Here is a tiny trained network, its code and every weight. The questions are about switching its units off for an input and a class, where a switched-off unit gives its printed mean instead of its output.

import numpy as np


def w(rows, s, z=0):
    codes = np.array(rows[::2]) - 128.0
    scale = np.full(codes.shape[1], s)
    scale[-1] = z or s
    return codes * scale


def norm(h):
    return h / np.sqrt((h * h).mean(-1, keepdims=True) + 1e-5)


def f(y):
    return np.maximum(y, 0)


def log_softmax(a):
    a = a - a.max(-1, keepdims=True)
    return a - np.log(np.exp(a).sum(-1, keepdims=True))


def net(x, mask):
    res = np.array(x, float).reshape(1, 8) / 4 @ E
    u = 0
    for l in range(4):
        y = f(norm(res) @ A[l][:, :-1].T + A[l][:, -1])
        res = res + np.where(mask[u : u + 7], y, B[l][:, -1]) @ B[l][:, :-1]
        u += 7
    return log_softmax(norm(res)[-1] @ U[:, :-1].T + U[:, -1])


A, B = {}, {}
E = w([
[107,102,125,115,133,150,174,112,110,108,136,128],'x0',
[129,125,126,122,141,149,163,104,139,133,118,120],'x1',
[146,114,129,254,98,147,143,168,141,97,126,209],'x2',
[20,102,149,162,126,78,133,107,108,188,48,121],'x3',
[160,91,113,65,85,41,186,131,183,121,115,174],'x4',
[179,178,181,148,116,98,224,151,31,193,133,134],'x5',
[130,117,125,119,138,142,147,98,117,132,129,147],'x6',
[87,221,95,106,192,111,146,169,131,77,127,213],'x7',
],0.0081)
A[0] = w([
[248,160,124,150,76,214,106,150,148,20,97,152,66],'L0N1',
[204,122,74,38,176,192,129,210,112,70,124,89,45],'L0N2',
[161,114,132,86,118,77,105,111,77,67,204,94,99],'L0N3',
[132,70,80,92,220,88,82,128,85,109,146,69,133],'L0N4',
[154,88,116,70,107,3,203,144,254,105,135,208,17],'L0N5',
[147,63,163,122,18,120,66,29,134,178,242,3,4],'L0N6',
[66,216,123,155,140,208,123,127,111,79,149,115,164],'L0N7',
],0.0051,0.0031)
B[0] = w([
[78,87,109,170,134,130,166,128,135,166,162,132,229],'L0N1',
[127,129,91,136,182,101,93,110,119,229,199,148,197],'L0N2',
[121,137,142,148,105,88,180,92,171,153,105,90,178],'L0N3',
[131,184,221,105,130,108,96,68,166,140,66,135,183],'L0N4',
[122,149,103,107,2,162,108,130,84,120,138,119,254],'L0N5',
[193,121,69,172,162,107,166,118,118,95,88,85,223],'L0N6',
[160,157,75,131,65,162,103,134,85,156,79,110,212],'L0N7',
],0.0098,0.0048)
A[1] = w([
[173,196,190,129,144,91,188,150,80,165,160,118,4],'L1N1',
[162,140,182,86,159,181,118,128,201,137,247,132,78],'L1N2',
[168,192,117,106,80,195,94,123,100,177,73,67,64],'L1N3',
[129,191,204,118,81,75,128,90,169,127,135,106,130],'L1N4',
[81,247,51,42,186,107,112,164,124,85,157,192,49],'L1N5',
[85,71,36,102,157,159,1,53,247,22,125,133,22],'L1N6',
[36,78,114,127,123,75,87,88,136,149,47,128,107],'L1N7',
],0.0074,0.0027)
B[1] = w([
[163,108,172,58,146,153,132,197,97,163,163,149,217],'L1N1',
[82,74,114,154,118,29,151,98,90,162,244,145,167],'L1N2',
[77,150,140,85,122,134,59,132,132,60,136,201,240],'L1N3',
[122,120,131,117,157,137,185,106,125,43,198,104,194],'L1N4',
[231,94,98,158,135,78,134,67,120,122,2,102,232],'L1N5',
[174,125,208,71,134,184,176,253,31,162,147,151,255],'L1N6',
[95,205,125,171,144,77,160,142,151,196,124,133,225],'L1N7',
],0.0093,0.0057)
A[2] = w([
[124,80,189,108,149,123,106,144,171,100,124,123,105],'L2N1',
[173,105,106,154,116,131,122,116,129,96,66,127,134],'L2N2',
[145,13,164,148,110,123,117,143,123,140,91,44,81],'L2N3',
[139,115,119,159,121,85,89,197,84,80,181,99,102],'L2N4',
[189,73,58,134,157,125,95,130,104,97,180,136,161],'L2N5',
[102,80,122,255,73,171,153,167,132,91,139,218,3],'L2N6',
[152,134,168,118,117,110,142,170,77,84,114,181,147],'L2N7',
],0.0087,0.0024)
B[2] = w([
[240,134,116,122,126,84,204,121,135,125,110,179,134],'L2N1',
[146,169,103,169,170,139,161,98,94,69,1,61,171],'L2N2',
[232,173,35,138,153,170,128,152,117,134,47,165,182],'L2N3',
[76,112,153,105,163,148,199,73,91,136,103,141,189],'L2N4',
[74,166,34,190,55,75,129,153,78,210,188,91,210],'L2N5',
[168,119,201,92,237,41,47,97,243,75,175,121,254],'L2N6',
[121,69,144,163,167,211,202,179,152,106,84,45,236],'L2N7',
],0.0083,0.0074)
A[3] = w([
[99,142,125,22,166,108,110,55,127,113,130,87,31],'L3N1',
[143,81,153,84,121,142,119,175,112,154,141,97,155],'L3N2',
[80,138,138,160,107,128,133,150,159,186,108,101,103],'L3N3',
[64,153,109,117,212,96,163,134,141,119,61,173,254],'L3N4',
[116,74,113,95,9,93,166,142,192,103,125,150,14],'L3N5',
[97,145,148,187,169,208,39,92,71,104,161,113,47],'L3N6',
[160,126,162,100,107,130,175,120,138,136,121,135,76],'L3N7',
],0.011,0.0025)
B[3] = w([
[126,76,151,202,170,112,55,179,241,44,182,104,195],'L3N1',
[59,89,182,211,177,193,158,139,120,135,81,178,225],'L3N2',
[155,174,107,146,68,119,161,139,117,174,234,219,169],'L3N3',
[166,46,77,151,100,143,132,102,144,167,183,79,254],'L3N4',
[54,195,119,57,95,171,69,62,118,136,75,189,207],'L3N5',
[90,177,130,2,25,87,156,66,112,56,104,168,211],'L3N6',
[82,201,167,81,157,125,11,159,110,67,106,177,201],'L3N7',
],0.0093,0.0067)
U = w([
[132,106,187,103,154,204,192,219,30,172,85,160,17],'0',
[209,115,2,158,111,127,162,83,91,124,3,80,128],'1',
[57,175,96,43,18,146,119,49,94,81,71,162,255],'2',
[97,122,61,174,68,91,173,101,103,248,226,148,170],'3',
[142,84,167,139,199,106,91,116,197,77,146,98,48],'4',
],0.0099,0.00075)

Each question gives the input, the list of numbers given to net, and the class t.
The units are the neurons (one row each of A and B). Each row of codes is followed by its name. A weight is (code - 128) times the scale printed after its matrix; where a second scale follows, it is the last column's (A, B and U).
mask holds one flag per neuron, layer by layer. A switched-off neuron (its flag False) gives its mean, the last column of its row in B, instead of its output. The means were averaged over made-up inputs and are rounded, as every weight is.
A unit's drop is (log p(t) with every unit on - log p(t) with that unit switched off) / (log p(t) with every unit on - log p(t) with every unit switched off).
The circuit of an input: a set's keep is (log p(t) with only the set's units on - log p(t) with every unit switched off) / (log p(t) with every unit on - log p(t) with every unit switched off). Starting from the 12 units with the biggest drops (on a tie, the unit counted first), units are removed one at a time, each time the one whose removal leaves the highest keep (on an exact tie, the one counted first), for as long as the keep stays at least 0.8.
circuit, biggest first: the units of the circuit, biggest drop first
unit that matters most: the unit with the biggest drop
k most important neurons: the k neurons with the biggest drops, biggest first
top k neurons in layer l: the k neurons of layer l with the biggest drops, biggest first
input [-6,3,-7,5,4,-2,-1,0], class 4: most important neuron => [L3N1]
input [0,6,8,-7,5,6,3,-4], class 4: circuit, biggest first => [L2N6 L1N6]
input [-2,-3,-1,5,-7,5,7,6], class 2: 2 most important neurons => [L0N7 L3N6]
input [1,-4,2,-8,7,-1,4,2], class 3: 2 most important neurons => [L0N2 L2N5]
input [-4,0,-7,8,3,-4,-8,-6], class 3: 2 most important neurons => [L1N7 L2N6]
input [-2,-5,-1,8,5,-7,0,-1], class 3: 4 most important neurons => [L1N7 L3N3 L1N1 L3N4]
input [-8,-4,-8,5,8,6,-3,-4], class 2: 2 most important neurons => [L2N6 L1N6]
input [7,-5,-8,3,-2,-6,-1,3], class 4: 2 most important neurons => [L0N4 L3N1]
input [-6,-5,-6,-7,0,2,0,0], class 3: 4 most important neurons => [L0N2 L1N2 L2N5 L2N6]
input [-7,5,6,3,8,8,1,-7], class 0: 4 most important neurons => [L1N5 L1N1 L3N6 L2N7]
input [-6,2,-5,-7,-7,4,-3,4], class 2: 3 most important neurons => [L0N7 L1N3 L3N6]
input [0,2,-4,-1,-2,5,-8,-6], class 1: 3 most important neurons => [L0N6 L1N6 L2N3]
input [-7,-3,-5,-7,-2,-2,-5,6], class 3: top 2 neurons in layer 0 => [L0N2 L0N6]
input [3,0,8,6,-7,-2,-2,-2], class 4: 4 most important neurons => [L2N6 L0N5 L3N5 L2N5]
input [-1,4,-3,-7,6,-7,-8,3], class 0: unit that matters most => L1N6
input [-4,-1,-8,1,7,3,0,-5], class 4: top 2 neurons in layer 3 => [L3N1 L3N6]
input [-8,-4,0,4,7,4,-2,-3], class 2: circuit, biggest first => [L3N5 L0N5]
input [-3,8,-6,-8,3,4,-7,-3], class 3: top 2 neurons in layer 2 => [L2N5 L2N6]
input [4,6,-8,-6,-1,6,-1,0], class 4: top 2 neurons in layer 1 => [L1N6 L1N3]
input [-5,-2,6,-1,5,1,0,-3], class 4: circuit, biggest first => [L2N6]
input [-6,7,8,7,-2,-3,6,-6], class 4: top 3 neurons in layer 0 => [L0N2 L0N4 L0N3]
input [-2,-4,-4,7,-3,-6,4,-6], class 3: top 3 neurons in layer 1 => [L1N7 L1N5 L1N1]
input [-3,1,-5,-7,-8,6,0,-6], class 2: top 3 neurons in layer 1 => [L1N3 L1N6 L1N5]
input [2,3,-4,-7,8,5,-7,0], class 2: top 4 neurons in layer 3 => [L3N5 L3N7 L3N4 L3N3]
